Below is a small trained network, with its code and all its weights. Each question gives an input and a target symbol and asks what happens when units are switched off, that is, made to give their printed mean instead of their output.

import numpy as np


def w(rows, s, z=0):
    codes = np.array(rows[::2]) - 128.0
    scale = np.full(codes.shape[1], s)
    scale[-1] = z or s
    return codes * scale


def norm(h):
    return h / np.sqrt((h * h).mean(-1, keepdims=True) + 1e-5)


def f(y):
    return y / 2 * (1 + np.tanh(0.7978845608 * (y + 0.044715 * y**3)))


def softmax(a):
    e = np.exp(a - a.max(-1, keepdims=True))
    return e / e.sum(-1, keepdims=True)


def log_softmax(a):
    a = a - a.max(-1, keepdims=True)
    return a - np.log(np.exp(a).sum(-1, keepdims=True))


def net(x, mask):
    ids = ['ΘΣΦΨαβγδζημπτω'.index(c) for c in x.split()]
    T = len(ids)
    res = E[ids] + P[:T]
    u = 0
    for l in range(3):
        r = norm(res)
        for j in range(2):
            rows = slice(2 * j, 2 * j + 2)
            q, k, v = (r @ M[l][rows].T for M in (Q, K, V))
            z = softmax(np.where(np.tri(T) > 0, q @ k.T / 2**0.5, -1e9)) @ v
            o = O[l][rows]
            res = res + np.where(mask[u + j], z, o[:, -1]) @ o[:, :-1]
        u += 2
        y = f(norm(res) @ A[l][:, :-1].T + A[l][:, -1])
        res = res + np.where(mask[u : u + 4], y, B[l][:, -1]) @ B[l][:, :-1]
        u += 4
    return log_softmax(norm(res)[-1] @ U[:, :-1].T + U[:, -1])


Q, K, V, O, A, B = {}, {}, {}, {}, {}, {}
E = w([
[224,152,115],'Θ',
[86,81,171],'Σ',
[83,82,168],'Φ',
[188,153,128],'Ψ',
[73,92,146],'α',
[73,97,141],'β',
[68,96,140],'γ',
[59,103,129],'δ',
[183,148,146],'ζ',
[183,147,151],'η',
[7,219,113],'μ',
[7,143,94],'π',
[151,166,211],'τ',
[215,38,144],'ω',
],0.021)
P = w([
[91,59,131],'0',
[92,166,91],'1',
[112,190,52],'2',
[111,169,27],'3',
[107,156,48],'4',
[89,134,63],'5',
[76,110,79],'6',
[46,85,114],'7',
[30,66,119],'8',
[14,65,106],'9',
[3,70,42],'10',
],0.0034)
Q[0] = w([
[185,166,80],'0.h1',
[131,97,99],'0.h1',
[177,196,74],'0.h2',
[102,251,144],'0.h2',
],0.012)
K[0] = w([
[175,79,71],'0.h1',
[118,40,82],'0.h1',
[46,192,194],'0.h2',
[168,228,248],'0.h2',
],0.011)
V[0] = w([
[115,34,42],'0.h1',
[253,135,55],'0.h1',
[174,82,163],'0.h2',
[96,230,166],'0.h2',
],0.0055)
O[0] = w([
[65,93,253,111],'0.h1',
[172,166,142,3],'0.h1',
[130,110,127,147],'0.h2',
[133,185,57,129],'0.h2',
],0.0081,0.0046)
A[0] = w([
[72,144,12,106],'0.n1',
[32,77,114,119],'0.n2',
[81,255,129,2],'0.n3',
[110,134,254,5],'0.n4',
],0.0052,0.0028)
B[0] = w([
[201,84,254,145],'0.n1',
[57,78,195,253],'0.n2',
[185,51,117,119],'0.n3',
[112,122,110,119],'0.n4',
],0.0078,0.0031)
Q[1] = w([
[69,186,238],'1.h1',
[181,76,114],'1.h1',
[118,254,198],'1.h2',
[145,110,8],'1.h2',
],0.0075)
K[1] = w([
[130,181,213],'1.h1',
[148,110,2],'1.h1',
[79,233,96],'1.h2',
[238,139,155],'1.h2',
],0.0086)
V[1] = w([
[150,183,229],'1.h1',
[122,126,212],'1.h1',
[196,37,75],'1.h2',
[140,76,5],'1.h2',
],0.012)
O[1] = w([
[178,132,6,157],'1.h1',
[168,164,107,216],'1.h1',
[96,167,196,3],'1.h2',
[106,114,194,31],'1.h2',
],0.017,0.004)
A[1] = w([
[220,102,121,145],'1.n1',
[67,148,131,67],'1.n2',
[147,136,254,3],'1.n3',
[131,157,119,84],'1.n4',
],0.016,0.0042)
B[1] = w([
[138,228,223,254],'1.n1',
[134,112,254,198],'1.n2',
[236,150,99,135],'1.n3',
[90,103,122,113],'1.n4',
],0.0082,0.003)
Q[2] = w([
[136,194,7],'2.h1',
[132,134,28],'2.h1',
[92,156,117],'2.h2',
[120,125,220],'2.h2',
],0.02)
K[2] = w([
[253,49,103],'2.h1',
[237,129,134],'2.h1',
[103,179,157],'2.h2',
[97,108,182],'2.h2',
],0.017)
V[2] = w([
[104,191,166],'2.h1',
[102,171,74],'2.h1',
[154,159,195],'2.h2',
[10,223,88],'2.h2',
],0.013)
O[2] = w([
[131,159,142,109],'2.h1',
[159,150,101,206],'2.h1',
[134,99,87,5],'2.h2',
[101,250,112,254],'2.h2',
],0.018,0.0031)
A[2] = w([
[199,213,158,68],'2.n1',
[160,160,121,2],'2.n2',
[212,206,81,135],'2.n3',
[193,42,250,191],'2.n4',
],0.012,0.0049)
B[2] = w([
[88,89,116,204],'2.n1',
[6,148,105,119],'2.n2',
[106,67,121,254],'2.n3',
[190,150,109,186],'2.n4',
],0.018,0.0056)
U = w([
[151,126,127,95],'Θ',
[167,93,150,174],'Σ',
[148,99,149,130],'Φ',
[117,107,116,49],'Ψ',
[114,112,162,121],'α',
[123,127,149,107],'β',
[109,121,161,117],'γ',
[94,133,167,126],'δ',
[95,106,113,42],'ζ',
[83,94,101,11],'η',
[132,228,111,214],'μ',
[108,189,154,167],'π',
[161,119,7,112],'τ',
[206,170,154,254],'ω',
],0.016,0.0075)

Each question gives the input, a string of symbols that net reads in full, and the target symbol t.
The units are the heads (2 rows each of Q, K, V and O) and the neurons (one row each of A and B). Each row of codes is followed by its name. A weight is (code - 128) times the scale printed after its matrix; where a second scale follows, it is the last column's (O, A, B and U).
mask holds one flag per unit, layer by layer, with each layer's heads first. A switched-off unit (its flag False) gives its mean, the last column of its rows in O or B, instead of its output. The means were averaged over made-up inputs and are rounded, as every weight is.
A unit's drop is (log p(t) with every unit on - log p(t) with that unit switched off) / (log p(t) with every unit on - log p(t) with every unit switched off).
The circuit of an input: a set's keep is (log p(t) with only the set's units on - log p(t) with every unit switched off) / (log p(t) with every unit on - log p(t) with every unit switched off). Starting from the 12 units with the biggest drops (on a tie, the unit counted first), units are removed one at a time, each time the one whose removal leaves the highest keep (on an exact tie, the one counted first), for as long as the keep stays at least 0.8.
circuit, biggest first: the units of the circuit, biggest drop first
most important unit: the unit with the biggest drop
k most important neurons: the k neurons with the biggest drops, biggest first
k most important neurons of layer l: the k neurons of layer l with the biggest drops, biggest first
heads that matter: for each layer, one digit per head in row order, 1 if its drop is at least 0.15 and else 0, layers parted by /
drop when u is switched off: that unit's drop, to one decimal
input τ δ Ψ ω Σ, target Σ: 2 most important neurons	[2.n4; 1.n1]
input α Σ ζ η δ Σ Σ Σ μ δ, target μ: most important unit	2.n3
input γ α δ δ γ η δ Σ τ δ δ, target τ: heads that matter	00 / 11 / 10
input Σ π μ γ η, target μ: circuit, biggest first	[1.n1; 2.h2; 1.n2]
input β α μ τ Σ Σ Ψ ω Σ Σ Σ, target Σ: 3 most important neurons	[2.n4; 1.n1; 0.n1]
input τ Σ μ η μ Φ, target μ: 2 most important neurons	[0.n2; 2.n3]
input Σ Σ α μ δ Σ Φ μ ζ, target μ: 4 most important neurons	[1.n1; 0.n2; 0.n1; 1.n3]
input μ μ γ, target μ: heads that matter	00 / 10 / 01
input τ Θ π ζ ζ μ δ δ τ γ, target τ: heads that matter	00 / 10 / 10
input μ Σ μ γ Σ Φ Θ τ μ, target τ: heads that matter	00 / 11 / 00
input Φ Σ ζ τ Φ Φ τ Φ, target τ: heads that matter	00 / 10 / 00
input Σ Σ Σ Σ α Σ μ Σ, target μ: 3 most important neurons	[2.n3; 0.n3; 2.n1]
input γ μ β μ μ Θ, target μ: circuit, biggest first	[1.n1; 2.h2]
input Σ μ Σ β, target μ: most important unit	2.h2
input Θ η ζ Σ Σ τ τ Θ π, target τ: heads that matter	00 / 10 / 01
input Φ τ ζ, target τ: 2 most important neurons of layer 1	[1.n2; 1.n1]
input γ Σ Σ β Σ α β δ Θ τ α, target τ: 4 most important neurons	[1.n1; 0.n3; 2.n3; 2.n1]
input α μ Ψ Θ, target μ: heads that matter	11 / 01 / 11
input μ Φ δ γ η Θ τ Σ τ γ, target τ: heads that matter	00 / 10 / 00
input β Φ Σ μ μ δ, target μ: circuit, biggest first	[2.h2]
input Θ Σ γ ζ Σ Φ Ψ μ γ α, target μ: 3 most important neurons	[2.n3; 1.n2; 2.n1]
input γ τ β μ, target τ: 3 most important neurons	[1.n1; 2.n3; 0.n1]
input μ μ δ α Σ ω ω Σ, target ω: 2 most important neurons	[2.n4; 1.n3]
input Ψ ω τ ω Σ, target ω: heads that matter	00 / 01 / 00
input Σ μ μ Σ η μ α, target μ: 2 most important neurons	[2.n3; 2.n1]
input μ Σ δ δ τ Σ τ α Σ, target τ: drop when 2.n3 is switched off	0.3
input γ Σ Σ μ Σ τ α, target τ: circuit, biggest first	[1.h1]
input Σ μ Σ ζ α Ψ μ Σ π Σ ω, target ω: drop when 2.n4 is switched off	0.3
input η β Σ α δ τ δ Θ ζ τ ω, target ω: drop when 0.n3 is switched off	0.0
